Every row comes from one small tree of marks. The marks that hang from a mark follow it in brackets, in the order of their numbers. Every link used is in the known rows. Which tree was each row made from?
Known rows
Z_596{Z_593{Z_523 Z_895}}: -6.0,-2.8,0.6,5.4,-8.6,12.7,-19.7,0.1,6.7,-11.0,1.9,-3.1,-1.3,3.1,11.1,4.5,1.5,-5.2,4.8,4.7,-15.2,3.3,-12.4,8.0,-11.9,23.5,-7.9,-6.4,6.2,9.1,-10.9,3.7,-7.2,4.8,-10.1,4.1,4.8,8.7,3.0,10.0,6.5,-4.9,2.8,14.4,4.4
Z_344{Z_593 Z_596{Z_831 Z_895}}: 22.0,3.1,-12.9,-4.8,25.8,6.1,-8.9,21.6,-34.7,21.2,30.5,9.8,-14.7,6.7,20.0,-8.4,4.3,-40.7,35.0,12.0,-32.0,-12.0,7.0,16.0,25.7,20.9,-10.5,19.1,21.3,2.5,-18.2,-5.6,-36.2,5.5,-11.1,32.8,-28.9,37.6,15.3,29.8,5.3,8.4,-21.8,-6.2,-12.3
Z_831{Z_149{Z_344} Z_593{Z_778{Z_186 Z_973} Z_895}}: -8.4,-20.1,4.9,-6.0,-18.8,-7.2,3.2,-18.3,17.0,3.6,-4.0,-1.8,-9.1,6.5,-21.0,-25.4,-6.3,10.3,-25.8,-20.5,7.4,19.9,-14.1,-16.0,6.6,-3.2,3.9,7.4,-33.0,9.7,-12.3,-10.9,25.4,10.6,-11.1,-12.2,8.7,-7.0,-20.5,-19.0,-7.9,-2.8,10.4,1.7,-1.8
Z_831{Z_149{Z_344} Z_593{Z_596 Z_778 Z_895}}: 1.9,-23.0,15.1,-12.8,-15.1,2.9,-13.8,-9.2,16.8,5.0,-10.5,4.1,-13.3,1.5,-20.4,-14.1,-9.1,6.0,-24.6,-13.8,16.5,12.7,-1.4,-37.3,28.7,-0.2,8.8,13.0,-43.6,15.5,-17.5,-13.8,49.6,19.2,-19.2,-16.7,-1.9,10.5,-12.3,-14.9,-18.8,-14.8,-1.2,1.1,2.9
Z_973{Z_593{Z_596 Z_895} Z_778{Z_186{Z_831{Z_149}}}}: -11.8,10.0,2.6,10.2,12.8,26.8,13.9,-37.8,-3.1,-23.6,-20.2,11.9,19.9,1.6,11.7,16.7,5.1,40.1,-1.0,-24.5,19.3,1.6,-17.0,10.0,-28.3,-32.3,29.4,-6.5,9.4,-6.1,0.9,17.3,33.3,11.7,-3.8,-23.9,8.7,-11.2,-18.8,-4.5,14.2,30.0,36.0,-21.1,0.2
Z_186{Z_778{Z_895{Z_344} Z_973} Z_831{Z_593}}: -21.1,14.0,-30.9,13.8,0.4,-30.0,-0.3,-8.5,42.4,-9.4,11.2,-17.9,-2.4,4.9,20.7,-16.7,13.7,19.6,-16.8,-4.3,26.6,32.7,-22.6,43.1,-7.2,-13.7,14.5,-13.4,-0.1,-8.8,-22.0,-3.3,1.3,-5.0,17.3,23.0,43.7,-27.2,-22.1,-11.3,-17.4,6.7,9.9,10.6,10.4
Z_186{Z_778{Z_973} Z_831}: -28.3,24.9,-21.4,12.0,-4.1,-24.9,-13.3,3.8,35.8,-7.6,15.1,-14.9,9.3,-6.6,8.0,-10.2,31.8,32.9,-1.0,3.2,17.2,20.7,-4.7,45.3,-11.5,-18.8,5.8,-30.9,2.7,-20.6,-13.7,5.9,3.9,-17.1,31.8,10.4,46.0,-31.8,-10.7,-22.2,-16.6,-0.8,4.2,-2.2,20.9
Z_596{Z_593 Z_831{Z_149} Z_895{Z_778}}: 19.3,3.8,-21.6,7.9,24.1,10.0,12.6,6.5,-22.4,31.0,28.2,-6.8,-25.8,9.5,-1.1,-14.6,-8.1,-37.9,-16.3,-8.0,-27.4,27.5,-5.7,19.5,16.4,50.5,7.1,32.5,14.8,6.8,-10.8,-31.5,-46.7,46.6,-43.8,37.7,-5.9,29.6,-12.3,47.4,-24.4,-1.9,-17.1,0.8,-4.0
Z_523{Z_149 Z_186{Z_831{Z_593{Z_778}}} Z_344{Z_596}}: -14.4,-3.0,30.1,-42.7,-41.6,-25.5,-3.0,6.4,14.6,17.9,-13.3,-14.8,30.2,7.1,-51.6,16.3,-14.3,-11.0,-15.6,-7.3,3.9,-14.4,52.4,-10.7,51.8,-32.5,-5.9,18.9,-13.6,-4.6,1.7,-12.8,-35.3,-9.1,6.4,-30.8,21.7,-7.6,11.7,-18.4,-10.2,-33.2,-15.2,2.6,-0.9
Z_895{Z_344 Z_778{Z_186 Z_973}}: 11.3,1.4,-39.4,12.5,22.6,-5.7,31.7,-9.7,-9.5,3.2,-1.7,-10.1,-30.5,6.4,23.8,-8.5,1.8,-7.4,-12.1,12.3,3.8,29.2,-47.4,22.6,-41.0,30.5,-0.6,-8.3,23.3,-11.1,11.0,7.6,5.0,-0.5,8.4,19.4,-16.7,-8.6,-16.1,-5.4,11.8,25.2,2.0,-3.0,7.8
Z_186{Z_778{Z_973{Z_593}} Z_831{Z_149{Z_344}}}: -24.1,18.6,-9.0,14.1,-17.0,-24.8,-10.2,-6.3,37.9,6.8,15.4,-10.1,17.8,-8.1,-14.3,-11.3,23.0,41.5,-12.2,-15.6,23.4,13.3,6.5,21.3,-13.6,-24.6,20.1,-10.4,-2.1,-13.6,-9.9,-9.8,8.8,-3.5,17.3,4.0,42.5,-34.9,-17.5,-22.1,-21.8,-8.6,5.8,-2.3,9.6
Z_973{Z_593{Z_523{Z_831{Z_149{Z_344}}}} Z_778{Z_895}}: -17.3,14.8,12.6,22.5,0.9,18.1,23.1,-29.5,3.3,-28.8,-10.8,17.9,22.9,10.0,-8.9,21.7,-11.7,34.3,3.0,-19.3,26.8,-22.6,9.7,-16.6,-47.9,-23.1,26.2,2.8,11.8,17.5,5.9,2.2,-11.3,-4.2,-3.4,-18.1,6.8,-12.7,-20.7,3.3,29.6,12.3,31.9,-17.2,-11.1
Z_523{Z_149{Z_895} Z_186{Z_778} Z_344{Z_593{Z_596}}}: -12.8,-10.5,46.1,-41.4,-49.2,-10.1,-4.4,22.8,15.4,27.8,-2.5,-12.4,28.4,-9.0,-34.4,-3.0,-19.1,-25.2,7.9,-18.7,2.4,-28.8,59.5,-26.5,62.4,-33.3,-1.8,19.4,-11.7,0.2,26.6,-7.4,-18.1,-2.3,11.1,-27.3,7.0,-18.6,21.0,-15.5,-19.6,-25.5,-16.2,16.6,-0.6
Z_149{Z_344{Z_593{Z_778{Z_973}}} Z_895}: 17.5,-14.5,25.6,-4.1,-17.9,-3.9,5.2,19.8,-9.6,12.5,21.3,19.9,15.0,-27.0,-8.3,-27.8,-5.3,-16.5,15.2,-6.5,4.9,-19.7,27.5,-35.9,-4.0,-9.1,-11.2,-12.7,-3.8,-2.3,27.5,-18.1,8.1,-17.0,16.0,-12.4,-22.3,-10.2,29.9,5.5,-4.0,-3.1,0.1,-8.6,-11.1
Z_149{Z_344{Z_593{Z_523 Z_778}} Z_895}: 16.4,-16.8,34.7,-3.8,-20.7,4.6,-4.2,26.3,-10.5,7.3,12.1,13.1,15.5,-24.4,-11.6,-15.6,-5.9,-14.6,10.9,2.2,-3.0,-31.8,27.5,-41.8,0.9,-10.5,-11.3,-2.2,-11.8,-0.1,24.0,-20.5,7.7,-12.4,13.8,-12.5,-16.2,-9.7,29.9,4.0,-4.6,-11.6,3.6,-0.9,-9.7
Z_149{Z_344{Z_593{Z_523}}}: 8.3,-7.3,20.1,0.1,-21.1,10.3,-13.2,17.1,-4.2,7.9,15.7,12.7,11.3,-13.9,-6.8,0.6,4.1,-12.6,14.8,9.0,-3.7,-19.6,15.0,-21.5,-14.3,7.9,-4.0,0.2,5.5,-0.7,9.1,-13.0,-11.7,-15.8,9.0,-1.7,-10.3,2.4,16.0,-2.9,8.0,-11.8,-4.1,6.2,-0.1
Z_895{Z_344{Z_596} Z_778}: 34.2,3.4,-24.0,-1.6,27.4,1.1,21.2,6.3,-23.2,16.0,2.9,1.7,-37.0,11.1,18.9,3.7,-2.6,-19.9,-0.6,27.9,9.3,15.4,-20.4,-0.3,-15.9,32.1,-2.4,5.8,18.4,1.5,-6.7,0.6,11.5,4.5,6.3,22.0,-37.8,11.6,3.6,2.3,6.7,6.2,-19.8,-19.2,6.3
Z_895{Z_344{Z_596{Z_593{Z_778}}}}: 21.6,-1.1,-22.7,0.6,12.8,-0.7,10.6,3.7,-14.3,4.5,7.2,7.3,-22.1,6.2,18.7,7.5,-5.2,-19.5,8.6,19.0,-1.9,2.4,-10.4,3.4,-14.7,34.3,-10.1,-0.8,26.7,3.9,-8.4,3.2,2.8,-2.2,2.7,16.5,-27.5,16.2,7.9,10.0,7.0,-10.8,-17.7,-5.5,-1.3
Z_596{Z_593{Z_778{Z_973} Z_895{Z_344}} Z_831}: 3.4,-8.1,-31.4,22.5,13.7,-1.0,2.2,-3.7,-11.9,-4.8,5.9,-9.0,-10.1,-0.1,12.1,-15.3,-6.3,-16.6,3.2,-5.1,-10.7,19.9,-24.2,14.8,-3.8,34.9,-4.5,-16.1,0.7,6.8,-6.4,0.7,-4.6,5.0,-20.3,12.5,-15.6,19.9,7.1,33.5,-6.7,4.1,4.7,0.4,-18.0
Z_149{Z_344 Z_895{Z_778}}: 29.7,-10.0,34.3,-3.9,-6.4,0.8,15.5,14.2,-5.4,23.8,15.7,27.2,8.2,-21.9,-9.8,-16.3,-7.0,-16.6,-6.2,5.5,16.4,-4.2,22.1,-35.2,-10.8,-2.6,-0.3,-2.1,-6.3,-4.8,32.7,-27.2,9.8,3.7,14.7,-13.9,-20.4,-14.2,23.8,2.0,-6.0,-5.0,-5.4,-22.8,1.6
Z_593{Z_778{Z_186{Z_831{Z_149}}}}: -17.0,15.0,-23.1,1.6,3.8,-1.5,7.4,-2.3,-0.6,-20.4,-1.1,-17.9,5.9,-3.6,-6.3,9.5,9.3,27.1,-13.7,1.9,-1.0,11.5,-10.3,24.0,-2.2,-11.4,-1.3,-13.9,-8.1,-16.3,-3.5,15.6,5.8,-4.4,14.9,-4.8,29.2,-15.1,-8.1,-18.1,-4.3,-1.5,13.5,-7.1,7.0
Z_778{Z_895{Z_344} Z_973{Z_593{Z_596}}}: -12.9,4.1,-42.0,32.9,20.3,-13.2,8.9,-40.9,20.6,-18.8,0.1,25.4,-3.7,-0.3,34.5,-1.8,-10.3,15.4,7.7,-14.3,25.3,11.7,-32.3,12.5,-48.8,11.7,12.2,-15.1,27.0,5.0,8.2,22.9,7.4,-10.0,-8.6,15.6,-9.6,1.9,-27.6,9.7,27.9,29.6,12.9,3.1,-18.3
Z_593{Z_523{Z_186} Z_596{Z_831{Z_149} Z_895{Z_778}}}: -2.5,-4.6,2.9,5.9,19.7,10.6,-26.8,10.4,7.3,2.6,-21.8,-11.0,-13.4,11.5,-4.0,19.3,4.5,-5.6,-19.1,12.9,-26.2,-10.3,-8.0,-8.1,35.5,13.1,0.9,29.2,-26.3,1.9,-4.1,-4.4,0.7,24.3,-29.2,9.2,11.2,23.2,-20.9,6.2,-16.9,-1.1,-10.2,25.2,13.9
Z_149{Z_344{Z_593 Z_596} Z_895{Z_778{Z_186 Z_973}}}: 41.1,-14.5,9.1,-9.0,3.9,-14.1,15.9,16.5,-26.1,30.7,15.7,12.7,0.8,-17.3,1.9,-33.7,-5.0,-30.6,15.2,3.2,-13.3,-7.9,7.7,-23.8,-4.3,-4.0,-12.4,0.1,-5.0,-3.1,29.6,-20.0,4.5,-5.0,13.1,-5.2,-41.1,-11.4,30.0,7.4,4.6,21.3,-5.1,-11.3,-13.7
Z_973{Z_593{Z_596{Z_895}} Z_778}: -3.9,17.1,3.4,8.8,17.6,30.8,26.9,-26.8,-12.1,-18.8,-6.3,34.6,2.0,2.0,13.4,7.6,0.8,19.2,16.6,-15.5,20.2,-3.6,8.0,-1.8,-40.1,-13.2,18.4,-13.8,32.3,4.4,1.4,13.9,17.4,-3.6,-3.4,-9.9,-11.6,-3.8,-19.3,6.7,17.6,22.7,16.1,-27.9,4.1
Z_523{Z_344{Z_593 Z_596} Z_831}: 4.9,-5.8,19.2,-17.0,-9.4,-11.8,-7.9,13.7,-7.2,4.3,7.1,-0.4,8.1,-0.7,-19.7,14.0,-10.5,-22.6,15.7,-2.0,4.9,-25.5,36.0,-13.2,22.9,-2.0,-7.5,9.9,13.3,9.0,10.0,-13.0,-33.5,0.1,7.3,-20.2,-16.5,29.7,30.0,5.0,18.8,-18.7,-22.5,-4.8,-8.6
Z_596{Z_593 Z_831 Z_895{Z_778{Z_186}}}: 22.9,6.0,-26.3,9.4,33.1,10.6,23.0,4.2,-30.9,20.9,20.7,-8.2,-20.5,5.5,16.1,-13.7,-4.9,-41.3,-10.4,-0.8,-38.4,32.2,-19.2,38.2,4.1,43.9,2.3,17.6,22.4,-3.5,2.0,-19.9,-49.5,36.9,-33.6,34.1,-6.7,18.8,-4.1,46.7,-13.4,14.4,-8.3,4.9,-5.2
Z_593{Z_596{Z_895{Z_344}} Z_778{Z_186}}: 8.3,-2.1,-30.7,-0.6,30.4,5.8,4.3,-10.2,-17.1,-13.8,-24.5,-2.2,-24.9,-9.2,26.6,8.2,1.8,10.3,-3.4,9.6,-14.7,11.5,-29.8,12.4,5.8,7.9,-5.9,-5.0,-4.1,-10.4,6.2,23.9,40.1,7.5,-7.2,7.0,-8.0,6.9,-14.5,-1.5,-5.7,4.9,-0.2,10.4,1.1
Z_523{Z_186 Z_831{Z_593{Z_778 Z_895}}}: -15.7,7.0,46.9,-25.1,-13.5,-10.7,9.5,11.3,25.4,-14.4,-6.9,-17.3,21.9,23.8,-26.2,9.0,-3.5,3.9,-21.8,-12.5,16.6,-4.5,29.2,-15.1,40.3,-25.7,2.6,-5.6,-15.9,7.1,-2.3,-0.9,-13.0,-7.6,0.7,-29.5,24.8,4.1,17.2,-18.1,-6.2,-7.1,-14.1,11.8,22.3
Z_344{Z_593{Z_778 Z_895} Z_596{Z_831}}: 16.7,-1.8,-17.7,-3.8,20.4,4.4,-15.0,17.5,-36.8,3.4,10.5,-5.8,-9.7,4.0,13.4,-10.0,2.3,-18.6,37.6,9.4,-18.7,-8.6,-2.2,1.9,33.3,2.2,-12.1,-1.6,-12.7,9.1,-23.8,14.7,4.3,-7.3,-3.2,12.5,-34.7,29.9,27.6,16.7,4.9,13.6,-6.1,-13.5,-20.8

Write each row's tree
2.4,7.2,9.5,9.8,7.1,18.7,15.2,-19.7,-3.8,-4.5,0.4,16.7,-0.4,5.4,13.0,5.2,-4.5,13.5,0.3,-10.2,26.9,7.9,-9.8,-3.8,-31.1,-0.9,18.8,-3.7,26.0,2.9,-2.6,11.8,18.6,6.4,-5.7,3.1,-15.1,-1.2,-1.8,0.4,14.5,14.5,7.3,-17.4,-4.8 -> Z_973{Z_593{Z_895{Z_344 Z_778}}}
28.2,-4.1,7.2,-4.6,-5.6,-4.4,-0.8,4.4,-8.1,21.0,15.7,28.1,4.9,-10.5,-3.9,-0.3,-0.8,-18.7,14.2,13.0,-5.0,-2.1,17.1,-14.8,-15.3,16.5,-7.4,-3.8,8.6,2.9,8.8,-12.8,-7.2,-7.3,5.6,-6.1,-24.7,5.7,20.6,5.0,8.9,-12.9,-18.9,-9.9,-3.4 -> Z_149{Z_344{Z_596{Z_593}}}
22.0,-14.9,41.2,-7.3,-20.7,5.8,1.1,23.9,-5.6,20.7,30.0,27.7,20.5,-25.0,-5.3,-17.5,-6.0,-27.0,12.6,-2.6,5.8,-25.0,32.5,-35.5,-0.6,-3.8,-4.2,1.2,6.7,-4.8,28.8,-27.5,-4.8,-4.5,14.0,-10.1,-19.2,-3.5,33.5,8.4,-2.6,-9.9,-5.7,-8.7,-5.3 -> Z_149{Z_344{Z_593} Z_895}
-33.7,11.7,-14.2,7.4,-8.1,-16.3,-13.9,6.1,18.3,-35.0,-23.5,-27.5,8.5,5.0,-16.8,7.0,17.1,35.6,-6.8,8.6,-8.8,-8.1,-1.5,4.9,-4.7,-21.7,-20.0,-29.8,-24.2,-5.2,-9.1,23.4,6.5,-39.3,15.7,-8.8,34.7,-20.7,-11.4,-23.5,-2.6,3.0,13.7,17.0,13.0 -> Z_593{Z_523{Z_186{Z_831}} Z_778{Z_973}}
-19.4,-18.6,36.0,4.4,-14.9,4.6,-38.3,-5.7,18.4,-18.9,-27.4,-1.3,9.1,-0.1,-8.8,27.8,-1.7,17.7,-3.3,5.7,6.9,-25.2,-1.3,-15.5,7.1,-9.7,-3.2,8.6,-18.9,9.3,3.5,0.9,3.1,8.1,-1.1,-23.4,10.9,17.5,5.0,-8.0,17.4,-22.8,6.1,9.9,-2.3 -> Z_593{Z_523{Z_344 Z_831} Z_895}
-6.9,-18.7,0.5,0.5,-2.8,4.1,-31.1,-9.5,-8.5,-23.3,-42.1,-4.7,-13.5,-4.4,-5.0,14.5,-1.5,25.3,10.8,14.9,-5.1,-13.0,-9.9,-18.3,11.2,-17.8,-20.7,-5.0,-40.5,14.4,-12.6,26.4,40.9,-8.0,3.6,-17.0,-8.7,6.9,2.2,-11.2,11.0,-10.4,12.5,-2.1,-14.7 -> Z_593{Z_523{Z_344{Z_596}} Z_778 Z_895}
-19.8,0.7,3.9,-14.6,-4.2,-1.3,-25.3,7.0,2.1,-15.2,-42.9,-20.2,-1.8,1.6,-13.0,18.7,-0.2,20.3,-3.0,11.7,-25.7,-22.7,7.4,-15.4,34.1,-12.4,-13.0,4.3,-35.7,2.1,-1.4,20.4,20.4,-11.6,-12.8,-7.6,13.4,-3.4,-15.7,-16.9,-12.5,-18.3,-1.0,30.8,3.8 -> Z_593{Z_523{Z_149 Z_186} Z_596{Z_895} Z_778}
34.7,-6.4,4.0,1.4,16.4,-2.4,5.5,1.9,-21.9,29.4,9.4,26.1,-3.7,-8.4,1.5,-0.7,1.1,-19.6,6.0,16.9,-14.3,1.5,2.7,-4.5,-4.3,12.4,-1.7,13.0,-0.1,-5.2,13.4,-16.4,-11.9,8.2,-2.6,4.8,-25.4,9.4,10.9,11.1,4.1,-3.1,-15.3,-14.0,-9.1 -> Z_149{Z_344{Z_596{Z_831 Z_895{Z_778{Z_186}}}}}
-18.1,-4.9,12.0,-3.5,-13.0,-1.9,-38.0,8.1,31.8,-14.5,-33.6,-15.1,8.5,-4.7,-10.8,29.7,10.5,13.6,-12.3,12.2,-3.5,-15.8,9.4,-6.4,27.1,-20.2,-4.4,2.6,-25.9,-5.6,3.2,8.4,19.6,-2.1,7.6,-20.2,30.8,-4.0,-5.7,-21.2,-11.8,-14.0,-3.5,28.4,21.0 -> Z_593{Z_523{Z_186{Z_778 Z_831} Z_344} Z_596}
0.2,-8.3,-35.2,7.7,19.4,-16.6,-4.5,-21.9,-9.2,-15.9,-25.9,-13.3,-11.4,-2.7,24.5,-2.5,9.8,30.7,2.2,4.8,-1.6,16.0,-47.7,21.5,-7.5,-10.5,-9.9,-20.1,-15.1,-9.9,-7.9,30.2,44.3,-9.9,7.1,1.6,-6.4,-2.6,-3.4,-8.2,5.2,15.3,15.4,-1.4,-12.9 -> Z_593{Z_778{Z_186{Z_831} Z_973} Z_895{Z_344{Z_596}}}
-32.6,24.8,27.9,-25.9,-36.7,-17.8,-6.2,17.7,34.1,13.5,6.7,-24.6,40.5,7.4,-28.3,14.6,9.5,15.8,-10.1,-2.4,9.0,-7.6,38.0,17.0,35.1,-32.3,11.1,2.3,-5.6,-17.7,-0.6,0.0,-31.0,-13.7,19.4,-9.0,50.5,-33.4,2.4,-32.2,-23.3,-27.9,-9.9,10.7,21.4 -> Z_523{Z_149 Z_186{Z_778 Z_831}}
-6.9,-14.3,5.3,2.8,-2.9,5.1,-3.5,-4.0,15.6,-11.2,-11.2,-6.5,-26.3,19.8,11.1,-13.7,-0.6,-7.0,-17.5,8.1,7.2,14.6,-30.3,-1.7,-11.3,15.4,-2.2,0.4,-7.6,10.8,-22.3,-5.5,15.4,2.5,-5.2,8.1,0.9,2.3,-16.1,-9.7,5.4,7.3,8.4,8.0,11.2 -> Z_831{Z_593{Z_523 Z_895{Z_344 Z_778{Z_973}}}}
-2.0,4.4,7.0,-20.5,-14.3,-21.9,-7.7,-2.1,25.3,17.0,-4.6,-7.8,14.9,4.0,-24.2,22.0,-1.9,5.0,-11.3,-7.2,13.5,1.8,33.3,1.9,48.6,-36.7,2.2,23.3,-15.7,-0.3,-3.6,2.2,-14.4,8.3,10.7,-12.5,28.8,-6.2,2.5,-12.2,-17.1,-12.4,-20.3,4.1,8.4 -> Z_523{Z_186{Z_778{Z_895} Z_831{Z_149}} Z_344{Z_596}}
24.6,2.7,-18.3,-2.7,12.4,14.1,21.6,17.9,-25.3,12.1,15.6,-12.9,-30.4,6.0,18.1,-5.2,-3.0,-27.8,2.0,13.7,10.9,13.0,-17.2,-1.8,-12.9,33.5,1.9,5.4,27.7,-0.3,-4.7,-3.8,-1.0,0.7,3.8,28.5,-31.7,11.8,7.8,7.3,0.2,10.8,-12.6,-4.9,7.9 -> Z_895{Z_344{Z_593} Z_778}
-1.7,7.0,-49.0,11.2,8.6,-9.0,21.5,-14.5,-4.7,-16.8,5.8,-11.0,-8.9,-1.0,18.0,-10.6,-8.5,-4.3,2.0,-7.2,-12.3,26.7,-25.8,27.1,-26.7,24.5,-8.9,-21.8,15.9,3.8,3.0,16.8,-11.7,-6.9,-4.6,11.3,-0.4,-6.4,-6.9,14.1,8.0,15.8,8.4,11.4,-8.5 -> Z_596{Z_593{Z_778{Z_186 Z_895{Z_344} Z_973}}}
-14.8,9.0,10.5,-7.1,-16.4,11.6,-19.4,28.4,4.0,-10.2,15.3,-19.0,13.8,5.8,-2.4,9.7,12.2,-9.1,10.6,5.9,-13.0,-21.2,12.8,4.0,11.8,-2.6,-7.4,1.3,11.4,-5.1,-11.7,2.6,-28.8,-18.1,8.2,8.7,18.1,5.2,10.6,-4.8,1.7,1.8,-2.0,20.3,15.1 -> Z_344{Z_593{Z_523{Z_186{Z_831}}}}
3.9,7.2,-34.8,-0.8,14.6,-4.2,18.3,-10.7,-18.3,-2.8,7.4,-3.9,-20.0,-2.6,17.5,-20.0,0.9,-7.5,4.8,-9.2,-33.3,27.2,-15.8,33.2,-14.6,23.9,-16.3,-12.1,23.5,-0.5,-1.1,8.7,-18.0,2.1,-16.7,22.0,-0.2,-0.4,-12.9,22.2,-3.8,10.9,-3.3,14.9,-3.0 -> Z_596{Z_593{Z_778{Z_186 Z_973}} Z_895}
-13.0,8.7,14.3,14.1,1.5,19.8,-2.3,-15.7,2.9,-17.1,-10.3,7.9,5.2,7.5,4.2,9.3,1.4,24.8,0.9,-5.1,12.1,-3.6,-8.6,-4.2,-30.7,-10.1,12.6,-4.7,8.3,6.7,-6.8,14.9,14.5,0.9,-5.5,-2.6,0.6,-8.4,-7.8,-6.9,19.2,15.2,17.8,-8.3,-2.7 -> Z_973{Z_593{Z_523 Z_895{Z_778}}}
-26.9,8.6,16.7,11.0,-6.4,30.0,18.9,-33.4,-7.6,-27.3,-25.7,8.2,23.0,10.7,2.5,16.4,-2.8,36.4,10.0,-14.9,4.2,-17.8,-12.2,6.6,-46.5,-29.3,19.8,-3.1,11.8,2.8,4.8,19.6,4.0,-4.2,2.2,-21.8,8.1,-27.1,-22.3,-12.1,32.2,19.0,45.6,-15.7,-9.1 -> Z_973{Z_593{Z_523{Z_149} Z_895} Z_778{Z_186}}
-3.6,1.2,-1.1,13.9,19.1,12.3,-5.8,1.5,-2.0,19.7,26.7,17.8,-10.6,5.9,0.4,3.6,1.0,-15.6,-8.8,-0.4,-12.1,1.6,1.6,17.4,16.8,28.1,9.2,32.6,12.2,-4.4,-8.6,-20.9,-38.9,35.2,-25.6,28.8,10.7,31.1,-20.8,25.4,-12.5,-16.0,-12.7,-9.2,-1.1 -> Z_596{Z_831{Z_149} Z_895}
